In the rows, zero is written as 128.
Facts:
plisar {σ=plenun, ζ=c, ω=klovos}
metom {σ=trokli, ζ=a}
mela {σ=rafler, ζ=a}
vidrodo {σ=dozak, ζ=a}
dogel {σ=bestutrek, ζ=a}
kluskal {σ=fogruk, ζ=a}
triri {σ=gradror, ζ=c, ω=vagrarin}
grevos {σ=subun, ζ=b}
dreta {σ=mela, ζ=a, ω=brunum}
rezen {σ=skuli, ζ=a}
skebidre {σ=mazi, ζ=b}
gones {σ=tribri, ζ=b}
brunum {σ=didrak, ζ=a}
stimin {ζ=b, ω=stiplan,dazo}
draklo {σ=kluskal, ζ=a, ω=biflim,vodrar}
brogrigro {σ=skisetrak, ζ=b}
dofles {σ=fogeze, ζ=a}
stiplan {ζ=a, ω=triri}
rafler {σ=rezal, ζ=a}
kolik {σ=sobak, ζ=a}
bramegrik {σ=kodrak, ζ=b, ω=biflim,groga,ditrol}
gradror {σ=todru, ζ=c}
skiraman {σ=bridror, ζ=a}
traflis {σ=dreta, ζ=a, ω=sketrur}
trese {σ=stimin, ζ=a, ω=skisetrak}
gemam {σ=bemel, ζ=a}
vepo {σ=dogel, ζ=c}
trestopos {σ=brifli, ζ=a}
matrebil {σ=tiskik, ζ=c}
fiplo {σ=difo, ζ=a}
grudir {σ=klupas, ζ=b}
misto {ζ=a}
dazo {σ=posesten, ζ=b}
pokopi {σ=grepur, ζ=a, ω=fogruk}
flopem {σ=flebuk, ζ=a, ω=flobir,vagrarin}
pano {σ=vidrodo, ζ=a}
vuru {σ=dazo, ζ=b}
trobeflu {σ=dofles, ζ=a, ω=kliper}
papu {ζ=a, ω=briskim}
fabren {σ=redregor, ζ=a, ω=gristekle}
bustun {σ=klovos, ζ=a}
bestutrek {σ=togos, ζ=a}
todru {σ=ditrol, ζ=b}
pagrelem {σ=stiplan, ζ=c}
klovos {σ=pokopi, ζ=b, ω=groga}
stebru {σ=nudil, ζ=b}
tiskik {σ=biflim, ζ=b}
fista {σ=danun, ζ=b}
bridror {σ=matrebil, ζ=a}
vubril {σ=draklo, ζ=a}
duvil {σ=bramegrik, ζ=a, ω=brunum,fabren}
sketrur {σ=pagrelem, ζ=a, ω=flopem,fabren}
makle {ζ=b}
fogruk {σ=kaplik, ζ=a, ω=dazo}
vagrarin {σ=klavo, ζ=b, ω=rezal,fista,gruvek}
goben {ζ=b}
gunon {σ=sketrur, ζ=c}
mumum {σ=gruvek, ζ=b}
fogeze {σ=sepu, ζ=a}
mazi {ζ=c, ω=brunum,flibulo,rozefi}
gribem {σ=flobir, ζ=a, ω=kledrar}
bafufe {σ=grari, ζ=c}
flosa {σ=keta, ζ=c, ω=bodur}
klupas {ζ=b}
groga {σ=palar, ζ=a, ω=skuli}
ristu {ζ=b, ω=plodok}
keta {σ=gripa, ζ=a}
kestur {σ=duvil, ζ=a}
vaskar {σ=zosos, ζ=a, ω=nakikin,bestutrek,draklo,flosa}
rustis {σ=plodok, ζ=c}
gruvek {σ=fiplo, ζ=c, ω=fabren}
nakikin {σ=plebi, ζ=a}
kliper {σ=makle, ζ=c}
danun {σ=bafufe, ζ=b}
sepu {σ=kestur, ζ=b}
difo {σ=klagevos, ζ=a}
palar {σ=vepo, ζ=a}
bodur {σ=trestopos, ζ=b, ω=fogruk}
briskim {σ=drivu, ζ=a}
beruk {ζ=b}
klagevos {ζ=a}
togos {σ=skiraman, ζ=a}
skuli {ζ=b, ω=sketris,skisetrak}
drivu {σ=pano, ζ=a}
didrak {σ=kolik, ζ=a}
trokli {σ=rezen, ζ=a}
flebuk {σ=kliper, ζ=b}
kaplik {σ=nakikin, ζ=a}
klepa {σ=brogrigro, ζ=a}
bemel {σ=briskim, ζ=c}
skisetrak {σ=vuru, ζ=a}
sobak {ζ=a}
rezal {σ=gribem, ζ=a}
plenun {σ=skebidre, ζ=a}
tribri {σ=grevos, ζ=b, ω=flirel,gristekle}
tetrus {σ=giplebrir, ζ=b}
kodrak {σ=vizun, ζ=b}
giplebrir {σ=gunon, ζ=c, ω=plodok}
leduplik {σ=tetrus, ζ=a}
redregor {σ=plisar, ζ=a}
plodok {σ=flirel, ζ=c, ω=tribri}
nudil {ζ=c, ω=giplebrir,vodrar}
biflim {σ=beruk, ζ=a}
gripa {σ=groga, ζ=a}
kamuler {σ=trese, ζ=b}
pemek {σ=mumum, ζ=a}
rozefi {σ=gones, ζ=a}
flirel {σ=bustun, ζ=c, ω=grepur,gones}
zosos {σ=goben, ζ=c}
posesten {ζ=c}
gristekle {ζ=c}
flobir {σ=bodur, ζ=c}
sketris {σ=triri, ζ=c, ω=skisetrak}
vodrar {σ=brunum, ζ=a, ω=plodok,skisetrak}
vizun {σ=sketris, ζ=b}
subun {σ=gemam, ζ=c}
nikul {σ=stedru, ζ=a}
plebi {σ=fabren, ζ=b, ω=gruvek,tiskik}
grari {σ=rustis, ζ=a}
grepur {ζ=b, ω=gristekle,gones}
klavo {σ=traflis, ζ=c}
flibulo {σ=metom, ζ=a, ω=gones}
stedru {σ=grudir, ζ=a}
ditrol {σ=misto, ζ=a}
brifli {σ=pemek, ζ=c}
dozak {σ=nikul, ζ=a, ω=trese,dogel}
kledrar {σ=flibulo, ζ=b}

Known rows:
grari: [102 113 109 168 163 109 110 120 101 151 154 141 119  97 129  94 111 123
 136 111  86 154 128 113 187  73 116 147 131]
rustis: [ 95 159 132 164 135 159 136 174 168 151 153 128 109 102 143  95 174 151
  87 107 136 150 131 108 140 137  99 130 188]
didrak: [ 97 113 111 145 157 103 102 121  98 121 160 137 147  97 109  97 122 132
 120 137  93 165 130 105 168  91  96 140 107]
tribri: [ 70 123  63 131 110 137 124 137 179 130 158 152 156 184 146 155 176 112
 160 158 166  44  85 100 178 126 128 112  88]
bestutrek: [106 108 108 171 156 111 108 109  93 122 153 135 130  91 113 114 120 125
 101 138  84 179 149 119 171  91  83 139 103]
kamuler: [ 75 114  95 171 118  94 176 149 128 119 150 150 123 134 161 177 169 119
 138 140 154  93 122 102 155 102 122 136 117]
trese: [ 98 114 110 144 157 102 102 120  98 121 160 137 146  96 110  98 122 133
 120 137  93 165 130 105 168  90  96 139 108]
kaplik: [ 93 103  94 153 139 118 123 140 101 136 159 156 145  85  78 109 126 135
 131 142  86 166 153  93 151  76  85 129  99]
grudir: [ 39 105 131 110 118  64 170 192 119 137 147 174 139 115 189 173 136 168
 186 156 177 109 150 104 142 136 140 159 126]
redregor: [126 128 119 136 178  98  95  92  79 105 136 141 130 106 133  99  84 109
  99 132  93 180 112 130 160 115 124 136 118]
sketrur: [119 122 104 134 163 106 113 115  83 113 139 157 138  98 100 102  89 113
 116 136  90 177 122 111 140  98 118 126 113]
pagrelem: [ 92 157 135 148 132 153 130 174 166 132 156 125 127 102 132  96 180 157
  78 121 138 154 133 102 130 148  89 125 174]
mela: [ 54 126 120 135 219  77 117 144  73  83 208 120 129  84  91  82 137 111
 121 150  70 147  77  82 158  62  99 129 131]
vubril: [ 91 101  81 160 133 128 132 155 104 150 162 164 139  80  64 114 127 129
 139 139  83 159 155  88 148  64  84 128  98]
ditrol: [104 100 111 190 174 108 117  61 114 111  89 162 126 123  99 106  81 119
 135 149  63 203 140 135 129 104  83 118 132]
groga: [132 113  79 189 179 105 106 140  86 124  99 148 122 100  85 115  74  91
  93 128  98 196 120 144 144 118  86 178  88]
nudil: [113 166 134 135 137 152 141 164 152 120 133 146 121 103 125 101 147 142
  74 122 137 168 124 108 101 157 111 111 181]
rezal: [ 89 134 115 123 207  78 129 135  64  79 174 141 132  88  83  83 105  97
 118 139  76 160  73  84 128  68 124 119 137]
metom: [ 98 112 110 145 158 102 103 120  97 122 161 137 145  97 110  98 122 131
 121 137  93 164 130 104 166  90  95 139 107]

Rows:
No name comes twice in this set of rows, the named rows included.
[106 123  95 162 101 107 182 170  86 119 184 144 105 100 173 206 178 108
  82 132 163  98 144 108 169 103 131 140  90] | sepu
[ 95 157 157 146 113 175 151 125 152 128 183 136 107  86 156 116 193 168
  67 129 113 161 171  99 134 129 100  72 192] | matrebil
[118 120 105 150  74  50 190 132 130  96 122 137 179 147 155 139 189 134
 146 105 180  90 105  54 126  73 143 146 133] | mumum
[139 166 137 132  84 114 147 164 170 118 126 115 180 116 125  57 198 169
  87  78 166 147 115  52 104 113 113 138 189] | gruvek
[ 98 159 132 180 139 163 143 174 170 174 149 131  89 102 158  91 166 144
  99  88 131 141 127 113 154 123 116 136 205] | bafufe
[129 133 128 134 188  91  84  80  78  96 134 131 130 112 152  94  80 107
  92 130  96 182 103 138 170 124 128 142 122] | plenun
[ 38 126 106 162 171  69 192 171 105  85 191 133 109 124 143 159 184 100
 140 149 134  75  70  79 145  72 128 127 141] | vagrarin
[ 95 111 111 126 151  99  95 121  94  92 164 136 169  95  92 105 131 141
 104 163  97 176 138 101 150 109  72 131  81] | bustun
[111 165 128 129 135 158 138 170 150 113 136 146 129 101 114 106 152 142
  65 133 138 172 129 108  95 163 100 109 168] | flirel
[110 130  79  95 157 141  71 119 127 133 147 163 163 134  90  85  89 108
 144 148 103 134  93 109 161 119 127 112  90] | gemam
[ 86 169 101 113 128 196  83 172 215 152 165 131 154 146 117  76 183 147
 104 133 150 106  97  99 153 167  99 107 148] | subun
[129 115  95 169 166 112 114 116  80 119 122 154 122  94  98 119  84 102
  97 133  88 192 133 132 145 106  99 142 101] | dogel
[123 177 157 134 163 139 111 129 144 102 129 120 114 118 176  92 138 137
  48 117 142 175 106 136 129 184 120 126 188] | mazi
[113 133  67 103 159 151  69 122 131 141 150 163 159 138  83  84  92  99
 145 141 101 123  85 109 167 113 129 111  88] | rozefi
[124 158 111 182 147 160 140 181 152 133 108 141 101 103 116 116 137 122
  53 114 138 183 129 136 106 166  88 145 163] | vepo

The same elements again, as new rows of numbers:
Known rows:
skiraman: [139 161 116 174 129 146 127 140  89 112  70 130 174 139 144 149 134 112
 141 124 119 154 205 169 109 144  88 136  89 111 125 114 134 167  65 145
 119 151 164 125  88 163 160 116]
sketris: [129 124  76 124 137 118 162 184 124 110 127 118 117 122 159 146 140 147
 176 137 115 176 224 179  89 130  87 160  72 131  57 116 128 136  86 145
 105 148 175 188  82 120 125 112]
pagrelem: [138 118  77 142 140 118 163 170 119 112 107 116 125 134 167 149 144 138
 173 126 124 161 231 185  95 136  91 154  79 137  66 114 119 137  89 140
  91 143 169 171  72 122 100 133]
dofles: [112 152 119 169 127 114 109 153  95 116  93 137 147 135 121 148 116 100
 138 155 125 154 206 163  98 138  93 151 102 108 105 133 139 143  88 182
 129 161 156 144  96 131 165  90]
rezal: [132 141 122 188 126 121 145 141 101 101  88 126 157 144 109 132 124 108
 127 145 114 177 211 199 121 147 111 140  88 144 119 111 109 153  91 142
  98 153 144 120  88 158 171 110]
nikul: [138 148 146 159 121 107 143 152 109 121  68 102 163 130 144 157 121 119
 127 134 135 160 184 191 113 156 103 124 115 103 116 134 110 157  91 140
  84 158 162 129  90 131 142 119]
rezen: [132 155 122 172 124 128 132 151 100 112  82 123 161 136 128 149 120 112
 137 141 119 166 195 180 113 147 100 136 101 118 115 122 125 161  78 150
 113 154 154 137  89 149 160 106]
skisetrak: [132 154 122 173 124 128 133 152 101 112  82 123 161 136 127 149 120 112
 137 141 118 165 196 179 112 147  99 135 102 118 114 121 126 160  77 150
 111 155 154 137  88 148 160 107]
fista: [183 116  85 167 132 137 174 127 126 128  72 107  96 109 130 171 123 133
 133 126  85 161 201 142  60  94 107 180 136 122 143 105 143 148  74 137
 113 162 156 115  67 112 142 142]
grari: [138 154 123 170 129 136 130 148  99 110  82 121 163 136 123 144 119 116
 126 136 116 166 197 176 108 142  98 134 102 116 108 118 124 165  75 150
 111 156 154 136  88 142 159 106]
flobir: [138 101  76 160 141 115 171 163 113 100 109 119 115 141 145 134 148 134
 160 125 121 176 244 200 104 137 104 153  64 160  70 102 100 137  97 135
  80 144 160 153  66 120 110 135]
vuru: [169 116  85 170 117 123 179 133 128 130  70 115  88 110 140 180 126 126
 154 131  93 165 195 152  67 102 114 180 131 130 155 112 145 141  77 137
 118 160 160 114  70 123 146 143]
plenun: [133 153 133 153 112 135 133 149 106 108  80 129 166 148 126 143 112 108
 138 138 132 164 194 181 105 138  94 138 102 126 107 129 133 158  71 144
 124 164 156 137  84 147 156 113]
papu: [131 155 122 174 124 127 133 152 100 111  83 124 162 136 126 150 120 112
 136 142 118 167 196 180 112 147  99 135 102 119 114 121 125 161  78 149
 112 154 153 136  88 148 160 107]
kaplik: [131 158 116 183 131 128 128 153  95 114  84 122 159 129 130 154 126 115
 139 140 110 164 196 175 113 151 100 136 100 111 117 118 124 163  82 154
 109 148 154 139  94 151 164 101]
vaskar: [136 156 119 175 130 128 131 150 102 112  84 120 165 135 125 147 119 112
 132 142 116 163 197 175 112 147  96 137 106 116 110 120 127 162  77 150
 109 152 149 138  87 147 159 107]
dreta: [133 150 117 179 128 108 154 141 118 104  93 122 171 143 113 127 123 107
 131 159 116 172 214 200 124 149 103 146  98 143 121 116 118 142  92 136
  94 145 137 125  88 170 173 113]
bustun: [126 157 121 175 119 121 134 155 102 114  82 127 160 136 133 155 121 109
 148 144 121 165 194 182 114 151 100 138 102 119 120 126 128 156  79 151
 116 151 154 138  91 154 161 106]
flosa: [152 123  89 162 145 165 160 164 108 116  99 119 155 129 162 156 148 140
 190 113 111 138 229 178  74 150  80 172  83 134  67 119 116 150  84 141
  99 117 160 175  67 126  83 135]

Rows:
No name comes twice in this set of rows, the named rows included.
[139 117  67 145 144  93 186 160 143 104 119 114 142 140 155 124 149 132
 170 150 124 165 250 203 107 141  90 167  81 160  73 111 116 116  99 124
  71 131 148 163  68 145 114 142] | klavo

Now the same elements, written a new way:
Known rows:
pokopi: [135 117  86  81 106 135 130 138 168  78 159 159 124 128 156 158 101 125
  96  94 124 177 131 137 140 112 156 108 148 142 105 111 109 123 136 139
 111 131 104 122 118 145 151 156 135]
trestopos: [161  94 122  75 108 159  79  96 169 116 152 151 151 105 111 162  88 120
 113 128  91 166 143 156 131 119 121  95 125  94  78 100 102 158  85 107
  99 172 101 166 109 132 150 137 108]
danun: [174 183 172 173 177  96 132 123  98 133  64 103 122 141 122  94 176 151
 109 149 158  81 104 144  83 108 118 143 126 188 126 135 152  80 146 163
 171 157 153 101 102 128 122 140 115]
dofles: [ 88 100  98  85 117 146 130 133 141 132 165 166 129 125 160 152  96 132
 124 115 124 163 174 147 141 133 146 106 120 121  99 101 113 128 124 130
 101 134  88 133 119 150 137 167 129]
kodrak: [131 136 159 188 180 119 140 110  94 173  80  93 137 145 142  70 172 158
 173 166 172  81 137 150  87 143 122 132 113 180  85 112 168  78 150 181
 130 166 159 100 103 119  81 159 112]
klavo: [ 67 164 168 190  70 164 109 153  95 163 123  96 111 150  72 131 158 146
 130 110  68  86 108  94 143 154 104 168 107 125 162 166 120 138 141 116
 116  94 177 156 191 140 119  56 134]
dazo: [170 169 176 174 178  91 133 109  96 159  68 100 128 135 123  84 173 145
 140 159 170  79 108 136  86 121 117 136 121 181 141 133 153  86 140 138
 170 153 156 105 103 107 110 140 110]
plisar: [ 78 127 163 190  78 130 102 182  93 156 131  94 102 154  75 130 146 158
 139 124  69  85 100 118 158 148  65 161 106  89 171 174 154 186 132 140
 145  70 162 127 164 121 152  56 136]
vodrar: [129 101  91  81 125 136 126 131 155 100 162 153 130 122 145 153  91 118
 117 110 124 165 145 130 143 133 152 106 131 118 105 107 113 150 136 114
 106 133  91 139 121 137 131 159 129]
ristu: [168 174 177 174 177  83 153  91  97 165  65 110 131 126 164  89 176 133
 162 169 185  87  94 130  96  94 138 118 154 163 172 151 145  82 109 148
 168 141 176 102 103  88 153 110 108]
rezen: [129 103  92  81 124 133 128 127 155 101 161 154 130 120 150 154  91 115
 122 111 133 168 142 130 145 130 153 106 136 116 110 108 112 147 133 116
 106 130  98 138 121 129 136 157 128]
zosos: [ 75 135 163 190  67 159 131 159  95 155 124  95 111 151  80 123 159 147
 138 128  72  92 120 110 140 135  82 175 109  94 160 168 137 134 124 129
 125  92 176 124 175 141 134  53 143]
ditrol: [140  95  73  89 152 137 127 124 160  90 158 133 138 127 143 151  84 119
 152 119 139 177 127 122 149 142 157 104 147 108  88 109 124 148 147 124
  79 140 108 131 131 122 113 146 127]
mazi: [ 72 141 167 190  66 145 151 131  96 163 118 104 110 149 122 131 161 137
 164 152 125 117  95 106 168 105 109 149 145  77 181 187 130 130  81 141
 125  75 179 116 185 101 169  50 132]
vidrodo: [112  88  87  81 108 156 163 117 170  75 142 162 172  94 131 121 157  91
  90 158 122 145 110  91 159 171 147 100 131  93 113 121  94 149 129 114
 137 117  62 175 124 181 133 168 174]
stedru: [108  90  83  82 121 160 157 110 171  84 141 160 155 122 134 137 143 108
  92 148 121 154 113  92 151 156 152  97 127  94 118 119  97 153 129 123
 134 130  64 168 122 179 137 165 157]
grari: [143 136  79  83  92 139 126 155 179  67 155 164 119 137 157 161 112 135
  73  76 102 179 126 146 131 100 156 112 154 168  92 112 108 103 143 163
 118 136  99 110 116 165 159 155 145]
sobak: [120 107  97  81 111 119 152  99 160 113 160 162 133 108 179 156  98  98
 152 141 181 189 112 123 169  99 161  99 174  87 160 122 105 131  88 125
 103 112 156 130 129  97 167 137 121]
fiplo: [163  88  99  78 107 148 108 114 168  98 156 150 142 117 134 157  89 122
 119 133 102 169 160 171 130 112 111 100 129  86  79 100 119 154  90 120
 109 164  82 129 108 137 150 135 116]

Rows:
No name comes twice in this set of rows, the named rows included.
[176 144 148 186 181  99 131 109  98 144  62  78 140 142 106  76 169 149
 168 164 170  81  99 126  86 142 134 135 130 178  93 133 169  87 155 154
 141 163 160 102 103 104  77 117 112] | todru
[175 190 171 174 176  97 133 130 100 114  61 107 120 144 128 103 176 154
  96 139 154  81 101 148  82 100 124 147 133 189 122 139 149  78 147 176
 172 156 157  99 102 134 133 138 117] | klovos
[114 102  93  81 122 139 127 130 151 111 164 158 129 122 151 153  92 122
 120 112 124 163 155 135 142 134 149 105 128 118 104 104 113 143 131 119
 105 133  90 136 120 140 133 163 128] | trobeflu
[180 166 179 151 173  62 128 155  94 146 116  98 143  62 119  68 170 111
 156 156 168  78 132 181  91 147  94 202 133 189 105 117 164  82 147 101
 162 121 170 101 104  86  82 127 115] | grevos
[134  90 100  78  95 132 159 141 158  76 158 160 170  63 135 122 140  79
 108 149 125 139 125 112 162 172 143 119 140 108  99 111 102 140 135 101
 122 102  71 163 127 155 119 163 169] | drivu
[171 166 176 175 179  77 123 120  94 160  71 100 116 141 119  87 171 151
 143 160 172  79  99 139  89 125 108 128 121 179 151 138 160 108 141 144
 171 135 143 105 102  99 123 147 109] | skebidre
[125 103  88  84 123 121 152  99 161 108 159 158 135 111 178 155  95 100
 160 144 180 191 109 121 169 102 161  97 176  86 153 123 108 131 100 128
  93 115 158 127 133  95 166 130 121] | misto
[130 101  99  81 107 122 150  97 162 113 158 162 136 107 177 157  96  99
 153 147 179 189 115 133 167  94 157  96 172  82 155 120 106 131  78 125
 105 120 154 128 123  98 170 128 119] | klagevos
[173 159 174 178 180  62  99 150  93 160  74 100 106 149 108  92 165 159
 142 158 167  77  92 147  98 137  88 117 116 175 162 144 171 167 143 156
 175 102 103 106 102  93 140 157 108] | plebi
[149 132 148 189 181 117 138 109  95 167  73  85 139 145 131  70 171 157
 174 167 172  83 121 141  86 146 128 132 119 180  81 116 170  79 153 179
 123 167 160 100 103 113  76 149 111] | vizun
[157 101  74  81 149 138 128 122 172  88 158 130 133 133 131 150  78 104
 122 101 125 171 144 110 129 127 157 109 132 104 113 114 121 160 146 105
 107 142  89 132 127 134 101 138 132] | keta
[179 167 179 157 176  65 125 148  95 150 108  98 136  77 118  73 169 121
 154 154 168  78 130 176  89 141  97 195 130 188 110 118 163  82 146 107
 164 129 168 102 104  89  86 129 113] | tribri

Now the same elements, written a new way:
Known rows:
kestur: [149  97 132 130 129  64 128 144  98 103 125 130 130  76 185 127 126 125
 127 176 114 143 157 170 147 114 131 151 155 129 175]
kodrak: [ 35 144 134 148 132 153 148 173 136 142 111 161 184 132 162  87 170 114
  93 152 136 156 170 122  91  82 158 163 147  68 161]
brogrigro: [ 43 131 124 180 129 155 138 181 161 113 130 179 173 158  94 143 170 150
 120 132 136  99 156  96 113  81 135 159 137  40 136]
fista: [ 40 125 143 167 137 180 143 173 150 123  82 184 181 139  99 121 148 121
 103 130 142 151 155 110  94 104 158 128 102  90 143]
dofles: [156  95 135 137 133  71 126 143 104  99 125 134 129  77 171 136 122 129
 128 169 112 138 154 163 146 116 131 146 151 133 169]
sketrur: [178  93 145 128 143  83 152 139 145  83 154 142 120  84 130 130 138 144
 116 161  55 114 100 150 134 125 130 113 110 152 182]
mela: [140  42 125 162 156  85 136 120 128  90 132 140 138  62 166 173  99 114
 116 128 103 105 149 167 108 134 113 143 143 137 139]
klovos: [ 34 130 143 161 130 179 143 179 151 119  73 189 182 140 101 126 145 122
 104 129 143 153 153 114  97 109 160 121  91  92 141]
vubril: [192  92 132 126 148 106 116 142 122  95 137 130 119  75 154 161  99 146
 120 158 115 136 151 133 136 129 135 136 134 133 148]
bramegrik: [ 35 142 134 150 133 153 147 171 136 143 110 160 184 133 160  86 171 115
  93 152 136 157 170 120  91  81 157 162 147  68 162]
plisar: [133 187 128  57 125 136 128 107 133 131 133 132 133 119  87 181  86 115
  89 147 122 176 146 112  79  70  61  94 132  99 103]
skebidre: [ 85 140 134 145 150 198 134 173 165 132 124 161 172 133 128 124 142 138
  82 133 137 148 161  81  80 100 162 144 122  74 130]
flibulo: [194 104 134 202 117  90 141 141  86  64  97 135 123  73 156 162 130 138
 114 143  98 140 128 123 133 136 121 100 177 142 155]
trestopos: [170  78 144 151 125  83 111 160 108  86 154 164 126  77 158 146 119 115
  93 138 107 108 160 161 127 136 101 150 139 164 127]
gristekle: [101 181 140  94 113 106 142 106 130 120 120 147 142 126  74 169 107  98
  97 139 112 162 134 141  92  64  50  94 147 109 113]
gones: [ 70 120 164 197 171 200 137 164 161 135 122 167 169 125  73 100 169 105
 105 147 142 147 186  96 108  80 146 141 144  91 149]
dozak: [161 120 167 158 139 101 142 167 187  74 130 143 115  64 186 174  97 124
 133 165 115 121 116 175 144 123 134 114 163 139 134]
stedru: [158 120 161 153 133  95 143 168 181  72 128 145 118  67 192 175  97 129
 129 161 111 120 110 176 141 127 135 114 159 138 134]
brifli: [105 173 147  94  99 103 123 128 110 119 148 172 140 125  81 156 117  80
  64 128 112 145 157 147  81  74  22 112 143 134  86]

Rows:
No name comes twice in this set of rows, the named rows included.
[ 41 133 144 162 129 178 143 180 154 119  83 186 180 140 108 123 147 123
 100 129 140 149 150 113  95 106 159 125 101  90 139] | grepur
[160 121 164 156 136  97 143 168 185  71 130 143 117  66 191 176  96 127
 130 162 114 120 111 177 143 125 135 113 162 137 134] | nikul
[ 85 180 123  97 100  89 135 118 131 108 135 156 136 144  58 194 118 122
 123 143 118 126 135 136 114  53  35 108 151  72 109] | posesten
[106 180 143  74 120 103 166 100 148 118 143 147 137 130  58 145 131 105
  90 146  64 150  99 139  84  63  52  75 117 120 140] | pagrelem
[164 116 171 162 145 104 139 165 185  75 132 143 115  61 178 171  99 122
 134 167 117 123 122 174 148 121 134 114 164 141 137] | vidrodo
[199  95 131 118 149 112 112 144 124  97 139 128 117  74 157 165  94 150
 117 161 117 138 151 127 132 131 137 136 131 132 145] | kluskal
[ 66 133 146 154 149 174 168 164 181 123 137 171 174 141  98  91 181 132
  82 135  82 126 119 100  81  94 154 125 103  92 165] | tetrus
[156  87 123 156 126  66 119 153 122  76 142 148 120  99 127 179 122 158
 151 158 114  91 143 148 165 114 112 149 146 104 151] | klepa
[ 79 192 132  71 101  84 146 111 113 132 116 139 146 122 120 149 117  92
  98 158 115 175 141 159  93  55  55 109 159  96 129] | gradror
[188 109 147 154 136  69 122 137 133  89 122 139 135 101 143 146 100 144
 121 131 113 125 120 167 145 131 144 151 150 147 143] | biflim
[153  95 135 134 132  68 127 142 101 101 125 133 129  76 175 132 123 127
 128 172 112 140 155 165 146 115 131 148 152 132 171] | fogeze
[192 101 147 161 145  70 119 126 126  96 122 135 136 103 125 139 102 141
 123 129 114 128 129 165 150 128 145 157 151 149 148] | gripa
[ 76 151 147 176 139 162 142 164 171 127 109 170 187 156 113 107 146 133
  86 107 134 137 134 115  91  99 166 158 139  86 128] | beruk
[176  97 144 132 139  82 148 143 143  83 150 143 120  85 138 133 133 143
 116 160  64 116 105 151 136 127 130 116 116 150 175] | stiplan

